Each row has two labels, one from each of two sets.
[ -1  -4  -7  -3  23 -10  -2   1   6  17   0   6   9  14   8  -7  11  -6
  -6   1   9 -23 -15 -12   0  -6  -4   0 -14  -9 -10 -19   0   2  -2 -12
  -3  26 -12  14  11  -9   5  21  -3   4 -15   1  10 -23 -19   2   3  10
   3  19  16  17] : W, (36)
[-11   3 -10   3  11   3  10  17   1 -19  -8 -13   1 -16  21   3   2  22
 -10   8  15   1   4  -6  11  12  -9  -4 -10  -1  -2 -15  -2   0 -11 -19
   4  -6 -39   8  25  -5 -19  -3   1   3  -9   7  -6 -31 -26   6  -7  25
   9   0   1   8] : W, (36)
[ 15  -9  -7  -2  45 -10 -27   8   6  28 -14 -17  11  12  -4  -9  14  24
   4  -1  12 -22  10 -27 -22 -17  23  29  -1 -11  20  -6  27  -5  22 -43
 -12  17  11  10  18   0 -14  17 -23  -6  -7   5   9  -6 -15  -4   4  -3
  -7  15  11 -12] : W, (36)
[-12   3 -14 -21  42   5  -4   2   1 -16 -21 -16  -3   4  18  39   1 -21
   2  -4  24   2 -18  -6  20  38   3  -8 -27   2 -11 -34  -5   3  34  18
  35  18 -43  11 -18  12   4  27   2   2  -8  -6   3 -42 -32   8   8 -19
   8 -19  25   4] : W, (36)
[  2  -5   3  11  29  -1 -15  17   7  -7  -7 -17   1   3  -4  14   0  39
 -12  10  10  11   2  -4   0   1   6   2  16   6  -9   7  19 -10  25 -31
   4   1   9   2  23   7 -20  -4  -5  13  10   6  -6  -2 -11   3   0   2
  -2   7   2   5] : B, (36)
[  6 -10   7  -1  36   2 -29 -14   1  10 -24  -2  31  -2 -17  25  19   6
  -7 -22  14  -5 -17 -19 -24  -5   8  15   9  -9  10  -4   9 -30  34 -16
  -1 -10   0   5   3   7 -14  10   0  -6  -4   7   4 -11  -1  -5  -2 -19
  -5  -1   1  -5] : W, (36)
[ 12  -6  40 -12  14  -4   3  27   8  12 -30  11   7   1   1 -14   9  -7
   9   9  24  -5  13 -20 -16  -2   9  23 -28  -3  -4 -23  13 -16  12 -28
  -8  11 -34   9  12  -5  -4  28 -18 -14 -21   1   5 -32 -18   7  -2 -14
   1   0   9  -2] : W, (38)
[  4  -5  20  -2  -3  -2  -6   1 -14   9 -18   6  12   1 -21 -11  18   4
  -4  -6  11  -8   0  -7 -28  -9   9  21   2  -7   4   3  -1 -27   7 -28
 -15  -1  -9   3  15   0 -14  10 -15 -23  -3   7  -6   1   5  13   0  16
 -12   2 -19 -14] : W, (36)
[ -9   5 -11 -11  37   3 -16 -17  16  29  -5 -17  -3   6  -5  20   0 -17
  -8   1  -4   5 -23  -3  -5  15  -3   1  -5   6   9 -10   7 -28  28 -24
  -2   5 -13   0 -17  -1 -35   6   7   5  14  -4   3 -20 -46  -2   2 -22
  19  -8 -21 -38] : W, (36)
[  0 -12 -12   4  24  -6 -16   6  10  -3  18  13   2   2   9   3  -2   9
  -2  -1   5   3 -15 -13   8   3   1 -10  -5  -4 -13   0   2   5  -6  12
   6  34  11   6  34  -3  18   5  15   8  -9  -5   4 -12 -13  -1   2  -6
   5  -5  25  20] : B, (38)
[ -1   7   2  -4 -22  -6  26  22  12 -16   7   2  11  -3   9  10   2   2
  -7  16  27 -15  26   3  11   8 -13   4 -24   4  -1 -27   8   0  -5 -31
  -9  -4 -56  10  11 -15  -3  13 -20  -4  -9   5 -17 -35 -29  13  -4  31
   9  -1  -9  -2] : W, (36)
[ 64   2  -9  -1  37  -2 -12  14  11 -12 -16  -3   3  13  -1  -2  -1  19
   2  -4  20  -1   1  -7  -9   5  -2   8 -24   6  -6  11  -5  -5  12  -6
  -8  10  -2   5  13 -12 -19  11  -1  -5   2  -7  -5 -10 -14  -2  -9  -6
  15   6   8  -1] : W, (36)
[ -4  -7  -8   0  30 -12 -20   5  -6 -13   0 -25  -7 -12  -8  24   8  30
 -10  -2   2  13  -7 -10   9  10  -6   2  11  -6   5 -13  39 -16   0 -29
  -2 -13 -27   5  20   9  -2 -14   6   2  10  13  -6 -30 -26   2   4  13
   3   6  -9   9] : B, (36)
[  0   0  -3   3  30   0 -17  10   4 -16  -8 -12 -11  11  -2   8  -3  37
 -10   7   8   5  -9 -10   8   0   3  -9   7  -6  -8 -21  14  -5   8 -11
   7  13   8  12  20  10   7   6  -1   8  -1  -2  -6  -8 -10   5  -8  12
   1   3  22  22] : B, (38)
[ -4 -14   1  19   9  -9 -13   9   2 -17 -10 -10  -2  -2   9   1   2  22
  -8   3   1  16   4  -4   2   8   1   3   1   6  -6   1  -5 -11 -10   1
  -7   0  -9   9  19   2  -3  -9   3   1 -12   6  -6 -11  -3  -2 -11   6
  12   0   9  21] : B, (38)
[-11  -4  -8  -3  10   0  -5  -9 -44  -5   9 -21  -1  -7   1  31   5  -5
  -9 -11  -3   1  -8   1   7  12 -10  -7  -4  12   2 -11   2   5   3 -22
   0   0 -28   3   4   0 -12  -4   9   5   7   1  -6 -17 -33  -1 -10  11
  15  -3  18  -6] : W, (36)
[ -6  -5 -12   8  25   2 -17  -9   5 -15  -2  -2   3  -4   7  11   3  16
 -12   7  16   5 -16  -9   5   0 -10  -6   1   7 -10  -6   8 -13   9 -18
  -2   6 -18   4  12   6 -13  -6  20   8   7  -9  -9 -19 -27  -2 -15   7
  16   1   4  15] : B, (38)
[ 14 -13  16  24  13  -2 -22  15   1 -36 -23 -19  -3   4  -8   8   2  61
  -3  -2  17   3   6 -14  -8  -7  13  15  10 -32  -7  19  10 -21   1 -11
  -1 -14  -2  14  40  21   1  -9   1   9  -5  13   3 -13  22   8  -9   6
 -10  10  15  20] : W, (36)
[  0  -2  -1  12   9  -3 -12  -8  -7  -9  -4 -14  -1 -16  -8  16  10  21
  -3  -2   5  11  -8  -6   0  -3   3   3  10  -3  -2 -12   2  -9  -5 -11
 -11 -12 -15  13  22   6   1  -3   5  -6   1  10   0 -10  -1   4  -1   5
  15  -1   4   9] : B, (36)
[  7   1  -7 -21  35   6   2   4  24  16 -18   6   7   2  -9  10  15  -1
   2  -4  17  -8   5 -10  -7  -2  13  12 -10  -8  -3  -8  33   0  36 -47
   8  11  11  -4  -3   8  -9  33 -19 -16  -5 -11   1   1  -1  75   8 -13
  -7   3  -5 -20] : W, (36)
[  5 -12  -4  14  36 -16 -40  -2  -6  -4 -19  -5  -7   5   9   3  10  31
  -1  -6   8 -13 -18 -25  -8 -14   9   9  26 -15   9  -8   4 -19   7 -20
  -8  30  14  20  27   0  16  -4   7   0 -16   4  17  -8  -4  -3  -2  15
   3   8  33  42] : W, (38)
[ -2 -12  -5   8  22  -6 -18   8   2 -22  -4 -14  -5  -4   8  10   4  24
   2   0  11   3  -7  -9   6   3   3  -4  -2  -2  -6  -5   5  -7   1  -9
   8  11 -22  11  19   7   2  -4  -2   4  -4  18   1 -20 -10  13  -4  10
   6  -2  16  30] : B, (36)
[  1  12   8  -3   5  -1   4   7  -9  -9 -18  -2   1  -8   5   1   4   5
  -7  -6   9 -17  -4 -10  -4  -2   8   9 -15 -10  -1 -15  -2 -12  -2  -1
   9  -9 -38   6   8   7   3  18  -8  -9 -12  14   2 -22  -3   6  -4   1
  -9  -8  -3   7] : W, (36)
[ -6   3  -4  -4  37  17   0  -5  14   9  -9  -6   5  14   4   3   0  -1
   9   0   6  -9 -13  -6  -2   4   3  -1  -9  12  -5  -1   8   4   9  -5
   4  24   9   2   9   7 -10   9   1   0   1  -8   1   3 -19  -3   9  -8
   3   0   9   0] : W, (36)
[ -1  11   8 -14  -8   5   8 -21  -3  29  -1   2  12   0  -7  -5  38 -25
  -3  -7 -11 -15   2   2 -23  -7   4  -8  10  -7   3 -17   7   6   8 -30
 -15   1  25  -5 -19 -13  -6   8 -20   5   5  12   0  18   4  -2  11  25
 -10   4 -16 -18] : W, (36)
[  8 -12   8  -1  -4  -7  -9  13  -5 -19 -14   0   8 -13   7   4  10  34
   1   0  13 -20  19 -19 -23  -3   7  15   3 -21  -7 -19  11  -7  13 -15
  15 -18 -75  11  31  -2  -1  13 -13  -8 -10  17  -6 -15  17  15  -9  27
 -13   1   4  16] : W, (38)
[  2   1   5   4  34   6 -33 -75  -5 -23  -5 -23   0  -7  -7  28  -2  34
 -18 -14   6   9 -25  -6   2  11   2 -11  13   0  -9   0  16   1  20   1
  31  13  12   7  14   6   6   0  11  13   2   6  -2 -13  -3   6   0   9
   4  -6  23  16] : B, (38)
[ -2 -14  -1   6  15  -6 -16  -7   0 -22  -5  -8  -3   1   3  16  -1  25
 -11  -8   2  10  -7 -20  21   9  -3  -1   0  -9  -6 -17  10  -6   7 -14
   6  -9 -18 -11   8   7  -2   2   6   7  -3   1  -1 -17  -4  14  -1  -1
   5   3   8   6] : B, (38)
[  5  -3  -1   9   9   4 -15   4   0  33 -11  -1   1   4 -16  11  17  -1
 -34  -9  10  -5  -2 -16 -26  -1   1   7   9  -5   2  16  -1 -26  13  -3
  -9  -3  13  -5   9  -4 -30  12   9  -9  10  -1   2   7  -7   0  -8   8
  -8  -1   3 -25] : W, (36)
[  0 -11   8  -4  20   4 -18  -1  -1 -22 -12 -12   5  -8  -1  28   1  25
  -9 -10   9   3 -12 -10  -8   6   3  -9  10 -15 -10 -21  20  -9  23  -2
  21  -7 -15   8   3   6  -2  10   0   5  -5  10 -18 -10  -6  12  -1  12
  -9   2  21   7] : W, (38)
[ -4 -10 -11  15  10  -1 -26  -2  -6 -12  -6 -14   6  -1  -2   8   3  30
 -11   2   8  16 -17  -4  -7  -1   5  -6   6  -5  -5  21   2 -15  -1 -10
 -14   6  -4  13  19   8  -4 -13  16   3   5   6   8  -1  -9  -2 -11  18
   9   0   8  19] : B, (38)
[ -6  -6   3  10  -4  -2  -4 -10  -3 -27   3   1  -1 -11   2  14   6  30
  -4  -3  -8   2   0  -2   2  -5   2   4  19   1  -4  -3   0  -3   1   4
   3 -18  -8   8  17   6   8 -11   1   5   4   4 -12  -5  17   7  -5  23
  -7   5   5  13] : B, (38)
[ -1  -3 -14  -1  19  14  -5   1   5 -10  16  -9   8   4   1   7   1  11
   7  -9 -10  15  11   6  -5  -4   8   4  19   2   3   0  18  -7  -4 -37
 -11  -4  20 -14  -1  13  -4 -25  -6  -7  19  -6  -4   3  -2  -5  11 -12
   1  11 -40  -9] : B, (36)
[ 14 -19   4   9   8 -13   4  39  21  -4 -20   7   7   2  -1 -21   5  30
  -8  12  22 -15  17 -10 -14   0 -11  13 -13  -1  -7   7  -8 -19   1 -34
 -14  11 -27  15  36   1 -17   5 -19 -15 -12   4  -8 -15  -8   9 -18   7
  -8   7   6  -7] : W, (36)

Each row has two labels, one from each of two sets.
[ -4   6  23   2   7   9 -17 -11   8  -9   2 -16  18 -11  -5 -15  -2   6
 -13   1   8 -10 -20   3  -7 -35   2  -4  -7  -1  -2   6   8  -9 -26  21
 -11   3  -1  29 -17  -7 -37   0   2 -16  -2  -5  -4 -25   4 -15   8  -2
  17   6 -41 -11] : C, S
[  8 -21  -6  -7  17   0  -1   8   3  -7   8  69  -4  -9  -6  -7   3  10
 -22  -6  -5   8  26   5  -7   0   9   2 -14 -11  -9  -9  -5  -5  12  12
 -14   5  31 -17 -15   5  16  18   1  -9   5 -23   7  13 -11 -31  -6   9
  -3  29   9  -8] : R, L
[ 10  -2  14  -5  11   0 -14  10   2 -10   0  48   5   3 -14  -6   3   3
 -24   7  -1  -1   9   0  -2  -5  -1  -3 -20  -5  -1 -16  -1   6  16  36
 -10   1  13  -4 -15   2   3  15  -5  -7  11 -12   4  -8  -6 -12 -11   7
   2  34  -5  -7] : R, X
[-16  28  31   8   6  15  -3  13  -1 -19   1 -36   8  -8 -10 -26  15   8
 -30  -6  -2 -22  -7  15   3 -36   2   8   1  -4  -9   6  26 -20 -28  -6
 -17  16  14  10 -25 -12 -47  22   7 -25  -7   0  -5 -12  -2 -29  -4   7
  18  24 -39  -8] : C, X
[ -4  26  22   7   8  18 -15  12   4 -15   9 -15   2  -3  -5 -10   1  12
 -27  -2 -11  -7  -7  13   3 -34   3   3 -14   1  -7  -2  25 -21 -36  -7
 -21  13  22   0 -18 -19 -41  40   7 -33  -7 -14  -8  10  -2 -34 -11  15
  15  32 -31  -9] : C, X
[ -7  12   8  15  11  18   5 -20   6  -5  13  -5 -23 -21   2 -17  -1  12
   0 -13  -3  -8  11   3   3 -23  11   3  -3  -1  -1   6  -6 -31 -24 -42
 -30  14   8   0   6   0 -14  23  -1 -18  -3   0  -6   4   6 -15  14   0
  20  -4 -18  -7] : C, L
[ -1  40  28  17   5  11  -4  35  -5 -37   3 -16  16   1 -18   1   4   5
 -26   5  -4 -14 -24  11  27 -32   3  -8 -13   2   9   1 -11 -32 -17   7
 -15   9 -10  27 -21 -15 -41  18  -4 -42   5   4  -1 -34   9 -19  -2  14
  16  17 -28 -17] : C, S
[  4 -16  -6 -10   7   2  -5  24   9   7   8  42  -9 -11  -5   4  16  12
 -36  -9   1  11   5  11  -6  -1   9   2 -14 -14  -6 -19   4 -13  10   8
 -23   7  30 -14 -20  -3  -4  32  -3 -22   2 -15   1  23  -6 -31 -14  17
  -3  31   2 -12] : R, X
[  6  25  23  15  13   2  -9 -13  -4  12  14 -26  -3   1  -3  18  21  26
 -21 -14  -6   0 -18  12  12 -30  11   7 -21  -4 -17   1  11 -23 -26 -24
 -17   8  23  -1  -7 -10 -22  49  14 -37 -10  -9   0  45  -3 -15  -1  27
  20  23 -13  -1] : C, X
[  1  24  25  12  10  12 -15   7   3 -20   4 -30  24   0  -4 -10   4   6
 -24   5 -12 -16 -21   6  11 -31  -4   6 -10   1  -4   1  19 -10 -42   2
  -3   4  -3  10  -4 -14 -41  17   2 -22  -3 -10  -8  -2  -2 -18  -3   7
  16   3 -32  -7] : C, X
[ -1  -1  26   8  20  12 -24   0   9   1   4  -1   5 -13 -16   7   3  16
 -30   6   2   0 -28   9  -4 -32   5   4 -20  -6  -4 -11   7 -12 -25   2
 -15   7   1  18 -14  -6 -35  27  -2 -27  -3 -17  -7  13   2 -14  -3   9
  21 -14 -29 -11] : C, X
[  0  34  12  13   7   2  -5 -11  -5  10   2  -7  14  10  -5   8  17  14
 -15 -13  -1   0 -13   4   6 -31   8   3 -17   2 -24  13  -6 -46  -7   9
 -18   6  26  17 -28 -14 -27  28  13 -39  -3  -5  -2  -7  -7 -21  23  12
  12  39 -26  -3] : C, G
[  6  30  22  20  12  18  -2  16  -1 -27   7  -5  -2  -2 -17 -11  -4   6
 -19   9 -14 -10  -2  16  19 -26  -3   0 -14  -3   9   1  10   5 -32 -18
 -15  13  -6   9  -8 -12 -22  20  -1 -30  -1 -21  -2  -6  -1 -12  -4   9
  17   5 -31 -13] : C, X
[ -6   1  22   1  25  10 -32 -35  13  40   8  -4   8  -5   0  18   6  24
 -23   4  -2   8 -36   8  -5 -40  -4   0 -35  -7 -19  -4  22 -10 -45  10
  -7  -5  21  11  -9 -12 -32  40  26 -26  -8 -24  -7  46   1 -16  -5  14
  23  19 -37  -4] : C, G
[  1  26  21   2   1   5  -7   7   2 -10  10 -22   0   9  -9  -3  10   7
 -17   7  -5 -14  -3   5  11 -23  -8   5 -14   3  -6   5  25  -1 -15   8
 -10   6  10   8 -12 -16 -27  19   6 -18  -6  -4  -4 -10  -7 -12   3   6
  12  25 -32  -3] : C, X
[  0  38  21  12   1   7   7  -2  -2 -15   3 -13  14   2 -13 -13   6   3
  -2  -8   1 -12   0   5   6 -43  11   2  -2   3  -8   4 -16 -46   5   4
 -22  13   9  19 -19  -5 -21   3   4 -28   0   7   2 -43  -2 -16  27   1
  22  17 -27  -4] : C, G
[ -4  45  33  16  10  18  -2  34  -8 -33   2 -29  -1  -5 -19  -5  11   2
 -28   1   2 -16 -23   8  20 -37   9  -3   2   4  10  -1 -14 -41 -18 -16
 -33  10  -9  30 -24  -9 -49  25  -8 -40   1  -1   0 -32   8 -25  16  15
  15  10 -33 -18] : C, S
[  3 -24  -8  -1  19   5   2 -14   6  13   5  64 -15 -12  -4   7   2  14
  -7  -8  -3  17  27   5 -12  -2  18  -4  -9  -3  -9  -7 -30  -9  19  -3
 -29   5  22 -14 -11   8  29  15  -5  -9   7  -1   6   9  -6 -16  11   1
  -1  17   9 -13] : R, L
[  6 -19   1 -13  14   6   0  43   2 -15   0  42  29  -6  -6   7  17  10
 -30  -6  -1   2  -4  11 -10  -6   8   4   0 -11   1 -21  -8 -19  14  30
 -14   8  20   0 -29   4  -8  12  -9 -14   3 -15   6   3   2 -29 -13   8
  -5  34   9  -7] : R, X
[ -6   1   8   8  11  16  -4 -20   9   4   9   0 -16 -15   0  -8  -2  10
  -7  -9  -6  -4   8  -5   7 -21   5   3 -10  -2  -5   0   6 -10 -35 -23
 -25   5  16 -10   2  -5 -14  24   2 -13  -6  -8  -8  16   1 -18   7   4
  17   3 -20 -11] : C, L
